Here is a tiny trained network, its code and every weight. The questions are about switching its units off for an input and a target symbol, where a switched-off unit gives its printed mean instead of its output.

import numpy as np


def w(rows, s, z=0):
    codes = np.array(rows[::2]) - 128.0
    scale = np.full(codes.shape[1], s)
    scale[-1] = z or s
    return codes * scale


def softmax(a):
    e = np.exp(a - a.max(-1, keepdims=True))
    return e / e.sum(-1, keepdims=True)


def log_softmax(a):
    a = a - a.max(-1, keepdims=True)
    return a - np.log(np.exp(a).sum(-1, keepdims=True))


def net(x, mask):
    ids = ['ΓΞΠβεζθφ'.index(c) for c in x.split()]
    T = len(ids)
    res = E[ids] + P[:T]
    u = 0
    for l in range(2):
        r = res
        for j in range(3):
            rows = slice(2 * j, 2 * j + 2)
            q, k, v = (r @ M[l][rows].T for M in (Q, K, V))
            z = softmax(np.where(np.tri(T) > 0, q @ k.T / 2**0.5, -1e9)) @ v
            o = O[l][rows]
            res = res + np.where(mask[u + j], z, o[:, -1]) @ o[:, :-1]
        u += 3
    return log_softmax(res[-1] @ U[:, :-1].T + U[:, -1])


Q, K, V, O = {}, {}, {}, {}
E = w([
[131,146,148,181,197,150,136,113,158,46,141],'Γ',
[221,88,119,136,163,152,158,144,7,19,69],'Ξ',
[210,150,127,79,121,132,189,78,142,69,166],'Π',
[112,98,122,140,119,198,85,67,115,134,26],'β',
[118,211,84,70,114,89,80,141,123,189,169],'ε',
[182,87,134,189,167,71,158,150,85,187,32],'ζ',
[107,128,112,187,151,167,234,237,106,156,130],'θ',
[84,131,126,160,5,69,133,84,167,138,99],'φ',
],0.012)
P = w([
[112,162,218,43,176,193,71,139,177,80,100],'0',
[111,188,22,66,196,168,100,117,207,63,65],'1',
[62,198,190,64,152,155,168,63,101,142,106],'2',
[174,188,22,112,127,148,118,130,171,87,107],'3',
[51,174,174,109,120,132,190,48,63,175,140],'4',
[186,169,16,149,72,123,144,134,133,129,151],'5',
[27,141,163,173,87,106,197,40,35,211,183],'6',
[208,151,9,205,21,88,158,137,96,177,199],'7',
[36,158,144,255,76,88,227,26,15,223,238],'8',
],0.0086)
Q[0] = w([
[137,83,132,119,74,87,71,144,126,162,3],'0.h0',
[143,88,152,168,160,137,153,181,77,105,88],'0.h0',
[170,38,197,93,95,129,38,223,167,84,202],'0.h1',
[185,111,55,145,93,170,77,159,197,145,67],'0.h1',
[179,122,27,112,58,130,60,186,213,86,119],'0.h2',
[133,155,151,134,121,104,181,41,11,201,89],'0.h2',
],0.029)
K[0] = w([
[133,88,126,114,71,119,75,116,103,173,11],'0.h0',
[134,99,135,189,182,141,168,192,63,104,69],'0.h0',
[131,108,139,28,163,181,104,120,125,1,84],'0.h1',
[118,155,147,117,156,49,177,154,202,73,106],'0.h1',
[164,158,123,79,198,171,104,193,140,151,17],'0.h2',
[148,116,110,199,43,149,101,88,38,159,129],'0.h2',
],0.032)
V[0] = w([
[128,74,29,121,103,67,166,120,113,113,168],'0.h0',
[196,118,122,157,66,142,121,141,149,175,174],'0.h0',
[118,146,93,133,98,239,73,97,34,83,77],'0.h1',
[136,110,148,181,117,184,115,125,223,254,120],'0.h1',
[126,154,136,176,171,150,72,143,87,123,123],'0.h2',
[74,156,151,152,62,67,114,168,138,56,78],'0.h2',
],0.015)
O[0] = w([
[71,146,149,173,196,216,66,105,115,197,54,108],'0.h0',
[72,47,94,182,126,116,74,175,103,82,73,3],'0.h0',
[92,153,45,179,177,147,114,97,166,161,125,175],'0.h1',
[125,143,124,92,219,198,149,37,188,213,187,234],'0.h1',
[94,67,93,85,201,74,133,121,150,98,224,177],'0.h2',
[253,179,118,165,115,228,93,132,234,222,179,194],'0.h2',
],0.0047,0.0033)
Q[1] = w([
[148,94,213,119,146,162,2,179,198,66,162],'1.h0',
[151,154,159,126,33,76,205,96,167,167,182],'1.h0',
[166,164,61,151,56,67,213,72,61,177,201],'1.h1',
[109,86,184,129,111,120,217,95,125,127,138],'1.h1',
[47,164,197,84,84,152,155,51,39,110,172],'1.h2',
[169,181,27,188,89,171,111,131,137,109,140],'1.h2',
],0.032)
K[1] = w([
[155,134,71,115,148,65,89,215,178,75,131],'1.h0',
[122,139,184,165,49,149,152,102,212,173,149],'1.h0',
[95,108,110,253,97,57,200,151,126,219,128],'1.h1',
[113,169,114,134,125,90,92,152,91,167,158],'1.h1',
[113,88,109,220,96,104,170,113,86,175,159],'1.h2',
[137,155,120,99,120,112,71,43,129,89,114],'1.h2',
],0.039)
V[1] = w([
[97,146,97,116,128,135,148,135,127,159,47],'1.h0',
[157,150,40,144,99,80,157,142,115,131,112],'1.h0',
[104,223,95,65,134,84,33,186,73,198,182],'1.h1',
[102,157,106,205,105,61,180,151,143,175,93],'1.h1',
[60,111,116,108,110,219,226,254,162,139,120],'1.h2',
[191,91,142,139,202,23,166,142,175,200,48],'1.h2',
],0.016)
O[1] = w([
[122,169,125,120,119,150,119,106,97,130,139,212],'1.h0',
[87,102,122,136,109,150,123,94,133,147,115,184],'1.h0',
[153,137,76,116,144,87,81,69,77,126,183,3],'1.h1',
[167,96,114,71,101,135,126,168,155,96,115,219],'1.h1',
[123,73,101,157,114,120,255,93,145,148,122,41],'1.h2',
[117,52,120,65,118,185,87,135,140,163,141,81],'1.h2',
],0.0088,0.0038)
U = w([
[60,150,112,131,245,176,113,89,130,120,73,252],'Γ',
[150,121,1,117,165,122,104,173,158,61,76,164],'Ξ',
[189,157,116,136,110,159,123,147,121,147,134,132],'Π',
[125,127,126,108,152,108,120,120,80,123,150,101],'β',
[83,148,205,86,151,111,144,148,69,90,108,15],'ε',
[88,96,193,73,176,144,116,127,89,137,141,147],'ζ',
[107,114,136,113,156,127,165,117,99,138,136,58],'θ',
[107,118,175,126,181,116,125,140,122,114,149,75],'φ',
],0.0071,0.0028)

Each question gives the input, a string of symbols that net reads in full, and the target symbol t.
The units are the heads (2 rows each of Q, K, V and O). Each row of codes is followed by its name. A weight is (code - 128) times the scale printed after its matrix; where a second scale follows, it is the last column's (O and U).
mask holds one flag per head, layer by layer. A switched-off head (its flag False) gives its mean, the last column of its rows in O, instead of its output. The means were averaged over made-up inputs and are rounded, as every weight is.
A unit's drop is (log p(t) with every unit on - log p(t) with that unit switched off) / (log p(t) with every unit on - log p(t) with every unit switched off).
The circuit of an input: a set's keep is (log p(t) with only the set's units on - log p(t) with every unit switched off) / (log p(t) with every unit on - log p(t) with every unit switched off). Starting from all 6 units, units are removed one at a time, each time the one whose removal leaves the highest keep (on an exact tie, the one counted first), for as long as the keep stays at least 0.8.
circuit, biggest first: the units of the circuit, biggest drop first
which heads matter: for each layer, one digit per head in row order, 1 if its drop is at least 0.15 and else 0, layers parted by /
drop when u is switched off: that unit's drop, to one decimal
input φ Γ β, target Π: which heads matter -> 101 / 000
input Π ζ Π ε ζ θ φ ε, target Ξ: circuit, biggest first -> 1.h1
input Γ ζ Ξ, target ζ: which heads matter -> 000 / 001
input φ Ξ φ ζ Π Γ, target Γ: which heads matter -> 100 / 010
input φ Γ Ξ φ Γ θ, target Γ: circuit, biggest first -> 0.h0, 1.h1
input β φ ε Γ ε, target β: which heads matter -> 000 / 010
input ε ε ζ Γ Γ, target ζ: which heads matter -> 100 / 001
input ε β Ξ, target β: which heads matter -> 000 / 010
input β θ β β β θ Ξ β Ξ, target Γ: which heads matter -> 110 / 000
input ε Π β, target β: circuit, biggest first -> 1.h1, 0.h0
input Ξ β ε φ ε Π Ξ, target β: which heads matter -> 001 / 010
input ζ ζ β ζ φ β Γ, target Π: which heads matter -> 001 / 000
input ε ζ ε ζ Ξ Π β ε β, target β: which heads matter -> 000 / 010
input β θ ε, target θ: which heads matter -> 000 / 001
input β β β Γ Ξ β Π β Ξ, target Γ: circuit, biggest first -> 0.h1, 0.h0
input Π β ε φ θ, target Π: which heads matter -> 001 / 000
input Γ θ θ φ Ξ Ξ Ξ ζ, target Γ: circuit, biggest first -> 0.h0, 1.h1
input β Ξ β Π Γ ζ θ φ Γ, target Π: circuit, biggest first -> 0.h2
input Ξ ζ Ξ ε ε, target β: circuit, biggest first -> 1.h1, 0.h2
input β β β β θ ζ ε, target θ: drop when 1.h2 is switched off -> 1.2
input Π ζ Π ζ ε ζ β, target ζ: drop when 1.h2 is switched off -> 0.8
input ε Γ ε Γ ζ β β θ, target Γ: drop when 0.h0 is switched off -> 1.7
